In the rows, zero is written as 128.
122,135,135,119,125,128,138,131,114,111,143,109,132,135,113,140,124,125,173,139,111,124,116,141,115,142,140,117,146,128,127,134,103,114,126,120,147
Dogi
123,126,133,133,115,119,133,117,114,119,149,118,148,138,110,126,125,114,178,151,111,120,126,163,128,143,151,110,142,132,134,128,114,109,121,120,137
Dogi
132,122,135,119,149,137,125,163,123,117,105,133,107,127,160,137,120,140,93,107,140,132,142,99,120,107,102,140,134,124,130,146,141,128,129,139,112
varis
128,126,133,132,111,124,139,135,104,110,140,118,111,132,126,137,117,140,166,136,135,140,94,92,140,119,142,101,150,157,117,145,128,112,144,119,140
tepid
129,128,133,130,128,130,134,132,135,117,109,132,122,128,126,134,126,137,103,114,142,135,141,118,122,134,111,131,130,139,113,133,127,129,144,134,107
gat
131,126,143,120,143,136,125,149,111,129,128,129,130,134,137,128,125,132,128,125,117,119,138,145,118,120,123,123,129,121,123,127,126,125,127,136,134
varis
147,145,108,133,118,110,122,95,124,149,124,121,134,125,136,103,114,121,127,154,154,136,89,130,144,119,148,113,141,130,107,121,163,108,142,122,108
Ziba
125,106,156,120,162,137,122,183,86,130,124,147,97,137,179,118,124,135,119,106,108,84,153,117,107,134,126,154,137,85,138,126,171,122,124,139,142
tepid
121,115,146,134,128,131,133,149,111,119,127,130,117,138,127,133,131,119,136,122,111,125,161,144,103,151,133,127,127,120,132,132,131,126,129,134,141
gat
132,118,140,135,142,115,119,95,138,176,142,151,197,142,127,93,155,96,127,156,104,66,178,242,125,155,139,133,115,102,130,88,140,117,111,127,126
Dogi
102,102,142,135,145,143,113,125,176,145,111,149,159,123,140,150,188,119,94,119,104,94,232,209,135,124,77,136,104,146,157,128,98,159,95,138,106
varis
133,112,133,134,181,135,127,163,106,127,108,137,92,138,183,115,123,125,77,102,136,123,141,103,100,120,122,161,125,93,156,129,169,130,120,139,127
raza
134,123,141,107,153,134,114,141,107,136,127,137,124,138,153,120,130,118,110,112,110,108,172,143,107,142,127,150,132,90,133,110,149,130,119,133,133
pil
135,127,137,121,124,126,136,165,80,100,126,121,91,137,133,126,94,134,135,115,132,140,105,81,103,140,149,127,146,109,118,141,156,103,148,136,138
gat
121,127,115,139,122,121,117,106,154,141,126,126,132,116,134,130,151,117,126,145,129,126,147,153,146,123,118,122,130,147,140,125,131,133,118,124,102
Ziba
151,124,142,123,146,122,125,154,86,130,114,142,113,140,152,94,97,126,97,113,137,112,125,116,101,144,147,144,134,79,111,118,191,102,149,142,124
gat
143,128,132,118,141,123,143,181,66,98,131,116,85,141,158,121,81,130,148,112,136,137,82,64,97,128,153,141,158,88,133,153,173,100,144,126,147
Dogi
137,137,119,131,128,116,135,94,155,130,116,127,154,124,123,126,132,124,109,138,151,131,130,136,139,127,120,130,137,145,116,134,125,119,135,119,104
Dogi
154,136,125,122,122,111,121,86,108,148,138,132,156,139,122,98,114,111,128,146,141,125,115,148,132,131,159,111,135,114,105,108,153,107,140,122,125
pil
134,135,135,122,128,133,131,136,118,117,128,119,128,130,128,133,115,142,131,130,133,140,113,121,134,112,122,109,139,140,116,136,123,121,137,131,119
varis
135,118,128,138,152,120,111,122,139,154,108,159,144,137,153,94,135,108,77,126,141,86,152,168,125,117,120,142,115,106,133,119,182,135,132,133,108
topen
102,122,122,145,85,123,130,80,205,129,129,123,162,128,97,171,168,119,150,154,125,134,162,192,176,133,105,93,117,203,143,136,73,149,104,112,111
gef
133,118,129,134,151,123,117,133,128,144,106,153,128,137,156,99,127,116,80,118,143,96,145,144,119,115,120,148,120,106,132,125,183,136,136,133,114
topen
124,133,120,142,100,115,144,88,146,122,144,114,161,132,95,135,132,115,170,160,133,140,110,156,145,129,138,96,140,167,123,135,94,120,131,113,122
Dogi
134,121,127,142,141,127,131,118,165,134,95,149,131,112,163,131,140,147,71,113,168,140,133,95,157,100,80,136,130,160,120,144,144,145,143,126,82
tepid
134,137,115,128,109,121,136,136,110,98,125,115,98,135,120,125,100,128,148,130,150,152,73,81,129,102,146,102,149,145,115,155,154,116,155,118,137
topen
113,114,134,128,165,139,110,139,170,139,94,154,130,127,164,131,162,124,53,101,126,85,195,166,117,116,81,165,110,124,150,126,148,163,120,138,99
topen
118,117,134,122,126,137,140,179,98,90,122,115,82,130,149,157,109,145,141,110,135,158,116,66,122,107,116,120,143,143,145,172,122,127,129,132,131
varis
124,127,127,123,141,122,127,125,139,126,118,131,141,125,138,134,135,125,106,124,128,112,146,141,124,136,116,145,135,126,137,130,128,123,123,129,114
Dogi
112,122,139,123,126,141,135,150,130,106,125,122,106,124,137,159,137,151,137,115,122,127,134,103,133,124,109,127,139,159,132,146,104,137,133,125,125
tepid
110,124,120,134,115,125,116,110,143,135,142,118,131,121,120,137,157,116,157,150,109,119,151,165,143,131,127,114,135,151,143,115,111,129,110,126,119
Ziba
123,115,127,135,141,123,133,124,153,135,113,141,147,130,149,131,145,118,103,125,138,107,161,153,130,131,106,146,126,131,150,140,129,138,122,126,104
Dogi
156,131,129,122,124,104,115,55,118,177,146,148,202,142,113,79,139,100,127,166,130,83,140,219,141,141,172,111,124,102,104,83,156,113,136,124,125
pil
118,106,140,129,150,140,127,163,153,119,91,143,106,121,165,151,150,139,60,87,137,121,195,108,112,134,78,167,123,129,145,147,135,151,126,143,96
gat
142,143,134,117,110,121,135,127,96,117,128,115,110,142,120,117,89,132,149,133,131,146,80,117,116,131,159,119,139,118,102,122,160,95,141,124,154
gef
111,128,141,123,113,129,127,118,136,129,133,123,129,136,110,142,136,120,146,137,102,120,152,169,121,146,130,124,122,132,128,117,119,118,107,124,146
gef
134,115,133,125,146,134,132,178,93,109,106,135,92,134,171,128,103,138,104,101,148,141,121,80,115,105,115,143,131,115,141,159,160,126,133,141,116
varis
129,128,144,130,123,121,117,80,149,165,133,141,190,135,90,111,159,109,121,153,103,80,179,233,122,165,140,117,111,128,99,83,107,119,125,134,129
gat
127,123,126,137,111,121,133,120,139,128,110,134,123,134,139,132,123,127,109,124,144,141,134,131,139,127,121,138,120,140,135,135,157,127,123,125,118
gef
149,162,109,111,112,120,133,123,98,117,137,95,102,124,118,121,90,139,167,148,146,159,38,80,128,116,160,103,162,132,90,126,139,101,157,119,135
Ziba
126,126,144,127,134,126,118,89,147,162,131,147,176,131,114,112,160,122,127,150,109,76,163,208,141,143,133,121,119,136,108,92,117,124,126,126,130
tepid
116,112,135,141,147,133,127,110,142,142,140,124,142,137,122,129,166,109,132,143,105,107,168,183,119,133,135,122,120,133,147,109,104,135,107,128,142
raza
132,144,143,122,109,122,135,108,88,126,161,110,137,135,93,121,112,137,198,160,110,116,81,134,134,137,168,83,153,138,85,114,115,91,141,116,164
tepid
118,116,145,106,145,139,115,152,102,120,138,127,111,135,142,138,136,122,134,109,93,107,179,138,105,145,123,143,136,98,143,117,125,129,109,133,141
pil
118,114,131,139,139,125,115,111,151,149,117,149,153,137,131,116,157,106,105,132,117,85,173,197,124,126,119,133,107,130,136,118,137,144,117,131,124
topen
141,135,132,121,138,133,131,142,119,118,114,126,119,127,140,127,110,144,108,120,151,143,109,102,131,106,116,122,137,136,115,143,135,122,143,131,112
varis
151,145,141,110,155,134,139,151,60,111,142,98,87,146,132,110,82,134,152,129,119,135,62,91,80,128,183,119,154,82,105,111,151,87,147,127,178
raza
153,130,133,136,158,120,120,91,118,165,137,135,160,144,127,79,131,106,112,155,129,95,123,189,117,134,167,120,123,96,116,86,157,103,130,127,135
raza
141,143,111,126,122,121,129,121,139,111,104,126,113,124,128,123,104,135,99,123,168,143,84,81,134,97,124,120,141,145,106,149,156,124,157,121,107
topen
154,124,132,127,141,122,128,158,95,129,99,142,104,133,161,97,86,132,82,105,161,121,107,80,105,131,135,148,136,89,110,134,197,103,156,141,116
gat
153,140,147,108,154,127,119,143,74,143,129,132,135,141,141,95,96,133,122,131,123,98,110,146,104,129,155,125,136,81,97,109,166,93,139,137,147
varis
132,130,123,123,159,129,112,123,144,155,104,138,125,119,173,118,145,132,72,119,138,104,164,145,126,126,102,164,126,114,131,112,161,138,121,135,92
Ziba
129,128,135,118,134,125,119,95,135,141,134,132,152,130,125,125,145,119,118,131,116,113,169,165,131,139,125,126,130,127,124,107,121,133,121,124,124
pil
135,131,131,133,137,130,124,110,153,140,113,136,153,124,134,126,133,132,99,133,148,125,138,150,144,108,104,115,124,145,122,133,125,134,133,130,99
varis
134,133,124,120,131,127,124,146,96,125,134,114,99,126,147,121,112,128,148,133,125,126,102,114,117,128,148,132,142,111,130,127,152,114,130,128,127
Ziba
133,112,133,142,157,116,120,114,146,158,113,158,163,137,162,100,144,103,81,130,131,85,181,187,125,138,114,156,119,100,146,115,165,130,116,134,98
Dogi
149,156,127,116,93,115,142,110,94,114,137,103,120,140,95,119,80,131,176,149,140,163,43,108,125,129,174,97,146,130,85,124,144,85,150,116,162
gef
118,123,127,140,96,119,132,103,147,128,127,124,134,136,114,139,132,118,140,142,128,139,135,155,144,133,131,113,123,158,132,129,129,120,117,121,130
gef
123,118,131,140,122,131,133,127,145,124,120,130,140,124,134,145,140,134,120,129,141,143,146,136,146,106,104,113,124,163,140,152,111,146,127,128,105
varis
139,148,127,114,126,127,131,136,94,111,130,116,111,142,117,110,94,132,152,132,133,123,69,112,115,117,157,111,143,118,98,129,151,110,154,123,149
topen
108,113,146,128,135,140,127,152,137,114,117,131,116,130,128,149,146,129,114,108,104,112,187,146,106,150,106,142,122,131,136,130,105,140,119,140,122
gat
150,132,123,126,124,110,121,73,123,154,136,139,168,139,122,93,127,107,119,148,140,117,128,167,141,132,151,112,128,121,112,101,151,115,137,124,116
pil
94,115,129,123,140,145,119,154,150,117,114,123,99,115,155,169,165,136,115,108,102,123,191,142,123,131,87,159,123,145,165,136,100,162,100,135,103
Ziba
154,154,112,137,117,108,137,64,152,145,128,127,180,135,101,108,116,118,126,161,163,135,87,159,148,122,139,103,141,146,90,114,126,110,153,114,99
Dogi
149,145,110,137,127,116,117,73,167,153,105,146,169,133,113,106,134,122,76,142,172,123,111,161,154,107,118,117,123,146,96,111,149,130,152,122,84
topen
97,109,136,137,99,134,137,145,142,100,126,118,100,133,126,170,140,128,152,121,114,161,153,129,132,130,108,127,123,164,161,154,107,141,106,124,132
gef
126,129,129,137,103,126,145,127,118,103,134,115,110,126,122,145,115,147,165,136,146,158,88,78,151,111,133,97,152,175,116,155,116,121,149,116,126
tepid
150,145,119,113,123,121,132,115,108,116,126,115,116,129,133,122,98,133,120,123,155,165,91,75,131,118,137,120,150,132,107,133,146,118,152,121,123
pil
142,134,130,134,114,120,139,112,110,125,135,127,132,134,125,114,112,135,151,144,144,134,80,113,148,119,150,99,144,148,106,129,143,110,153,120,130
tepid
---
135,114,113,131,171,112,147,104,119,136,133,154,140,117,128,127,102,105,151,139,135,133,131,115,115,137,156,161,123,130,136,136,90,106,138,129,129
zekor
120,145,135,135,68,142,103,142,118,121,130,115,121,175,145,118,162,148,105,130,118,98,138,139,142,92,110,98,136,107,124,117,167,142,107,129,140
genel
149,130,108,127,145,127,132,110,119,136,116,141,143,99,116,142,101,110,133,126,124,132,116,148,122,168,149,163,108,126,146,131,118,127,139,126,103
Gufil
98,107,161,141,135,120,134,135,135,128,136,124,99,162,146,101,157,161,131,132,141,150,139,102,120,81,131,92,136,143,77,125,89,106,102,124,151
zekor
140,160,62,128,128,126,113,67,82,116,146,161,178,114,142,130,69,80,122,159,105,62,145,111,136,135,148,191,113,91,199,144,149,144,136,161,151
genel
117,129,143,126,158,115,144,98,132,123,145,139,126,102,146,119,101,95,167,117,144,140,128,128,123,126,154,154,113,111,130,135,89,132,134,133,136
budak
63,158,155,133,107,129,127,117,137,103,144,122,78,151,192,87,137,147,137,136,125,135,160,119,131,54,139,100,135,103,98,132,106,147,89,150,190
budak
81,128,205,137,134,129,139,161,152,127,139,108,72,161,132,103,173,179,142,127,127,176,151,131,134,65,122,59,145,170,52,124,81,118,89,127,143
vob
106,125,182,129,128,118,144,159,165,148,147,101,97,137,125,126,163,146,154,112,136,150,130,132,130,114,110,82,143,150,84,125,113,112,119,111,133
kef
133,142,86,111,97,128,127,108,105,99,119,146,138,121,136,129,112,132,103,128,106,102,132,148,135,145,128,153,122,88,169,122,165,151,146,132,137
budak
97,156,155,139,169,136,132,106,133,134,150,139,100,116,163,117,114,100,165,153,137,134,143,111,123,78,173,132,111,138,131,149,58,128,105,150,165
dun
141,115,137,132,114,134,132,172,147,137,112,122,113,130,110,130,154,140,117,113,134,136,133,156,135,132,114,96,142,129,102,102,149,123,133,121,109
Sazuv
138,98,185,129,167,133,146,164,167,153,117,123,113,102,98,137,148,108,183,100,137,179,104,164,122,169,130,115,142,154,93,117,62,89,148,106,93
nibek
126,178,62,128,126,140,102,99,77,113,146,144,154,135,155,116,83,90,114,136,122,82,138,117,128,125,147,165,125,105,172,143,144,147,125,144,155
Kefo
126,136,126,126,74,151,115,161,133,120,104,119,120,164,119,126,168,161,108,121,102,118,115,159,135,143,109,97,147,117,131,109,161,134,121,113,125
nibek
130,143,102,140,183,114,137,83,118,147,150,161,141,92,129,117,59,68,168,147,144,99,148,101,123,125,173,173,112,106,160,141,109,131,124,155,153
Sazuv
131,169,62,117,65,148,115,134,79,104,115,143,134,166,135,139,131,167,69,153,70,91,155,157,134,138,121,129,137,98,179,110,202,171,121,139,135
vob
125,149,105,126,172,118,140,84,99,130,147,160,144,103,111,133,67,92,152,151,109,117,145,126,125,145,166,174,119,130,164,142,107,133,132,145,132
vob
94,152,157,144,118,133,120,122,128,127,153,121,113,150,169,98,135,135,140,145,122,118,153,115,140,65,133,111,131,120,104,131,103,134,92,152,174
genel
137,101,162,137,121,133,130,182,155,140,111,112,108,136,94,126,173,160,111,103,144,146,127,151,138,115,104,77,138,143,80,103,137,110,124,109,106
Sazuv
79,180,103,141,92,139,91,94,93,116,136,132,117,163,170,96,117,145,104,156,113,81,148,81,126,52,149,124,129,83,157,142,146,144,82,156,186
Zoza
118,164,118,134,109,145,105,135,113,122,138,119,128,167,157,111,135,127,116,117,138,106,129,128,128,103,130,115,131,122,131,133,147,145,109,121,145
Kefo
151,95,108,120,103,125,122,155,127,124,95,127,131,144,92,149,156,163,98,112,125,134,119,148,122,153,112,117,139,133,128,109,147,109,152,98,102
zekor
168,77,174,127,110,128,122,176,148,130,114,106,146,125,80,146,183,157,111,88,149,146,100,163,144,153,83,92,135,160,89,104,129,98,155,97,67
genel
131,160,96,121,77,125,127,131,113,126,141,122,139,147,125,135,137,145,111,127,110,85,129,131,131,141,108,121,136,104,165,125,183,150,127,127,137
kef
101,170,125,127,80,151,110,164,113,119,133,108,100,188,179,106,162,160,104,118,125,119,148,132,134,75,115,89,144,123,104,120,145,152,91,133,162
Kefo
159,108,156,128,99,133,140,162,149,127,108,120,132,139,101,131,165,148,129,85,150,120,112,177,133,160,108,98,131,150,110,115,141,115,147,98,88
nuz
161,144,88,116,79,155,111,176,106,120,110,114,141,160,136,136,158,152,81,101,121,115,113,174,132,157,102,115,135,115,144,112,179,144,141,105,99
Kefo
120,130,115,125,164,115,128,67,118,112,146,152,135,92,133,117,80,81,154,132,140,115,131,118,126,133,163,168,108,108,158,150,108,130,142,134,141
budak
137,85,197,120,89,137,137,210,171,132,99,102,92,169,64,148,209,193,119,70,127,185,117,200,133,161,92,48,154,176,74,84,121,113,134,73,59
vob
140,128,124,135,189,119,109,81,119,147,138,152,152,80,115,131,74,77,175,132,147,117,112,111,112,142,178,175,111,118,177,148,85,96,148,123,117
Zoza
122,152,75,123,92,136,115,124,92,104,136,141,139,136,153,127,142,162,73,154,84,97,138,117,131,111,111,125,136,108,141,136,175,150,123,148,150
Zugaz
149,107,103,127,125,119,132,126,118,132,117,142,145,135,115,140,126,131,127,122,133,122,117,135,112,159,135,144,131,121,148,117,135,117,149,111,108
zekor
158,118,77,123,104,126,117,119,104,124,103,148,151,151,112,145,128,138,98,134,117,101,125,135,119,158,135,145,125,108,170,121,170,125,144,106,117
zekor
91,166,133,136,141,126,134,105,109,125,156,140,110,143,154,107,103,120,145,151,121,123,158,115,122,95,156,129,123,125,127,135,102,148,95,152,159
vob
68,192,130,140,75,148,111,140,100,112,153,108,97,209,207,79,152,160,105,132,129,97,158,97,137,35,117,91,138,98,110,132,144,164,64,156,200
Kefo
101,171,119,136,79,142,114,119,116,120,116,126,107,169,165,107,139,162,95,147,105,105,142,131,130,91,133,113,125,106,129,125,163,154,88,134,161
Gufil
116,92,213,131,173,114,149,137,168,123,137,118,103,91,110,117,149,129,170,93,161,186,113,143,131,114,130,105,131,163,62,128,54,95,140,112,111
budak
153,129,110,116,148,125,122,124,119,132,138,142,151,103,116,142,118,108,141,131,115,126,112,141,120,153,130,151,122,132,139,133,130,117,150,117,109
Zugaz
168,145,59,124,100,137,131,102,94,119,122,160,179,126,118,143,101,118,116,124,116,63,127,150,130,183,140,169,116,104,204,137,188,152,152,129,113
nuz
88,150,159,148,136,128,130,119,131,129,131,126,96,137,165,100,137,154,131,137,129,141,145,115,132,73,144,107,122,141,84,137,88,127,85,145,160
Gufil
138,120,103,130,141,120,132,108,111,131,125,147,139,133,139,130,108,116,137,146,124,128,135,118,115,144,154,152,127,117,146,128,111,119,134,129,136
zekor
132,149,126,134,124,137,140,113,128,121,137,144,137,132,144,115,119,120,146,136,125,97,137,148,132,132,142,133,133,126,146,140,136,133,127,132,142
nuz
112,164,126,143,122,138,128,101,112,114,144,140,131,139,156,94,119,135,135,146,124,89,151,114,133,88,144,124,128,129,132,153,122,134,102,150,170
nuz
109,152,111,136,136,131,125,98,106,120,131,146,132,118,132,117,102,113,134,147,107,102,139,107,133,121,145,148,131,111,145,139,105,134,112,156,168
nibek
153,150,85,120,135,138,125,109,98,131,123,154,145,113,129,150,104,107,124,145,115,96,125,139,128,145,156,167,102,115,202,137,126,140,141,132,122
dun
179,102,123,114,169,122,138,130,122,135,122,145,157,92,68,161,103,98,151,115,129,149,109,175,126,204,137,158,123,152,157,117,114,110,175,101,62
vob
120,178,70,124,38,137,115,135,95,109,135,118,133,172,139,128,157,170,68,133,96,65,138,128,141,119,98,107,142,88,168,120,224,171,114,131,147
kef
135,131,66,122,61,133,107,128,101,108,99,142,133,181,135,131,144,164,75,141,104,96,138,131,123,133,122,121,141,100,162,116,187,140,124,117,139
zekor
110,122,202,139,109,139,118,157,160,138,140,101,99,168,146,99,176,141,149,119,142,146,127,144,139,80,115,76,132,136,71,115,110,114,101,114,134
genel
108,143,152,129,144,128,138,133,127,129,139,132,113,140,132,126,126,133,149,136,114,149,147,140,128,115,142,117,132,140,114,125,103,132,115,132,138
vob
187,122,89,108,115,143,126,143,114,133,94,146,156,106,89,177,132,120,101,117,117,111,102,181,129,202,133,154,111,126,200,116,148,129,174,101,72
dun
104,146,165,138,187,129,136,96,142,146,151,141,103,112,146,116,104,87,179,151,146,133,133,109,121,92,179,138,97,137,142,160,53,119,110,136,159
dun
182,42,165,119,194,112,166,174,175,160,111,129,142,101,76,169,146,114,171,78,172,190,86,168,101,195,124,134,116,174,95,108,76,69,183,72,42
zekor
124,82,189,136,115,123,135,184,167,141,112,104,94,158,115,124,190,170,144,92,163,180,113,149,117,119,113,74,147,156,62,101,93,97,126,94,100
zekor
119,142,137,127,180,112,144,103,127,140,170,150,135,99,148,119,98,100,176,138,131,128,129,113,115,115,150,155,115,136,123,141,77,123,122,143,147
Zugaz
91,165,135,141,139,132,103,94,115,139,148,137,113,141,170,100,100,113,152,153,125,111,143,95,116,75,170,135,124,96,150,144,99,126,91,142,180
Zoza
178,97,104,124,191,116,145,119,132,155,124,152,160,67,70,150,81,73,156,119,145,127,117,147,131,195,150,171,114,127,162,126,119,106,172,117,83
Sazuv
184,79,108,115,79,133,124,180,135,125,82,125,148,160,84,166,184,176,90,96,125,136,96,183,122,192,97,106,141,134,139,92,181,113,168,75,60
zekor
138,122,126,129,82,140,120,161,131,115,92,111,124,147,110,145,174,190,76,106,109,133,115,161,132,137,98,99,130,138,112,113,155,128,128,108,100
Gufil
108,181,59,143,160,124,118,57,83,123,158,165,149,99,154,99,40,75,118,190,118,56,161,73,124,86,167,182,114,85,173,152,155,150,107,182,199
Sazuv
165,124,66,132,166,116,130,94,105,144,134,166,171,81,91,147,58,71,141,129,132,81,128,128,120,181,157,191,109,101,191,127,151,132,158,137,113
Sazuv
158,104,170,136,171,124,147,130,149,136,134,138,147,89,101,129,130,111,169,108,164,141,115,150,132,162,138,124,126,168,112,146,84,96,152,114,98
nuz
132,132,140,126,84,146,129,162,138,119,113,120,116,157,131,118,170,165,121,113,125,119,136,165,141,122,112,89,139,135,111,121,155,130,125,116,128
nuz
110,153,139,129,45,133,125,175,136,123,133,97,99,181,130,124,193,193,93,110,113,105,132,147,137,102,83,66,150,118,109,108,188,149,105,115,141
kef
146,146,103,127,183,123,122,67,112,141,142,166,148,83,117,143,67,60,162,153,143,100,122,108,116,148,188,183,89,124,201,163,85,130,142,134,136
dun
138,119,135,132,165,123,147,111,134,141,127,147,145,102,109,133,100,94,172,115,131,122,112,137,122,171,146,159,125,128,151,129,84,112,141,127,116
nibek
133,142,140,137,130,128,125,114,136,126,132,141,139,131,126,116,118,112,154,121,144,101,131,144,131,130,144,125,128,141,133,141,126,117,128,116,137
nuz
201,87,99,113,132,134,130,145,122,134,90,141,177,95,45,173,132,120,120,97,109,120,79,178,130,242,108,156,130,133,176,112,148,103,192,89,55
nibek
123,126,133,135,72,147,127,190,148,134,108,110,94,169,120,120,181,173,93,105,123,122,136,164,132,107,100,71,147,114,99,92,178,137,113,113,116
Sazuv
82,161,160,151,196,120,137,67,134,146,159,142,104,110,166,92,72,78,189,157,141,136,144,95,117,80,188,158,107,130,113,160,54,120,87,152,171
Gufil
136,131,132,129,173,132,124,129,123,136,141,126,140,114,123,124,110,93,155,107,157,138,118,133,131,140,143,142,120,152,121,140,90,110,137,120,110
Kefo
146,116,85,128,147,117,127,87,115,129,127,161,158,128,119,138,92,102,135,146,131,102,123,120,113,165,154,169,124,115,181,133,138,117,149,116,122
zekor
98,165,127,125,77,144,116,150,119,117,144,120,101,173,179,106,169,169,102,149,97,117,144,131,129,75,113,90,139,108,104,119,161,153,91,137,166
Zugaz
113,136,158,135,109,134,119,141,132,131,141,113,119,151,157,115,147,130,140,133,123,130,141,135,141,96,124,108,136,122,106,119,118,130,109,137,145
genel
130,114,171,130,181,116,148,136,151,145,160,134,124,99,134,123,131,114,172,120,143,160,112,136,117,129,136,125,125,155,89,133,70,107,130,120,114
Zugaz
59,165,162,153,116,131,128,135,145,135,152,114,68,168,167,77,136,136,138,143,138,117,171,96,131,29,141,81,136,107,78,126,116,145,62,159,199
Sazuv
112,153,115,125,102,138,132,137,113,116,127,130,110,159,136,127,135,154,114,143,94,128,151,145,130,114,128,112,139,122,135,124,145,149,113,137,137
vob
96,139,187,143,148,127,142,139,144,135,151,120,90,146,145,109,137,137,168,126,133,162,145,140,120,93,148,96,131,154,81,124,74,130,97,132,135
vob
104,154,130,128,144,128,123,113,122,127,160,141,120,131,167,111,125,117,148,156,113,127,141,114,126,96,141,127,128,121,118,140,115,134,109,142,162
Zugaz
75,155,193,152,121,136,144,132,153,127,157,117,82,163,179,79,152,147,165,129,152,123,156,120,129,51,141,80,135,142,74,140,90,135,76,146,181
nuz
152,110,139,119,87,139,131,190,131,125,107,118,117,151,85,150,178,183,103,94,116,151,116,193,130,161,97,88,144,149,114,93,158,131,144,96,69
vob
208,100,95,111,142,131,116,158,104,136,113,132,191,102,76,167,130,121,113,80,145,120,81,170,130,221,108,152,121,152,161,117,157,108,192,82,51
Kefo
133,129,157,129,145,140,130,145,136,136,130,131,112,117,131,139,146,123,147,128,136,142,120,153,126,125,145,118,121,150,133,125,85,118,133,122,112
dun
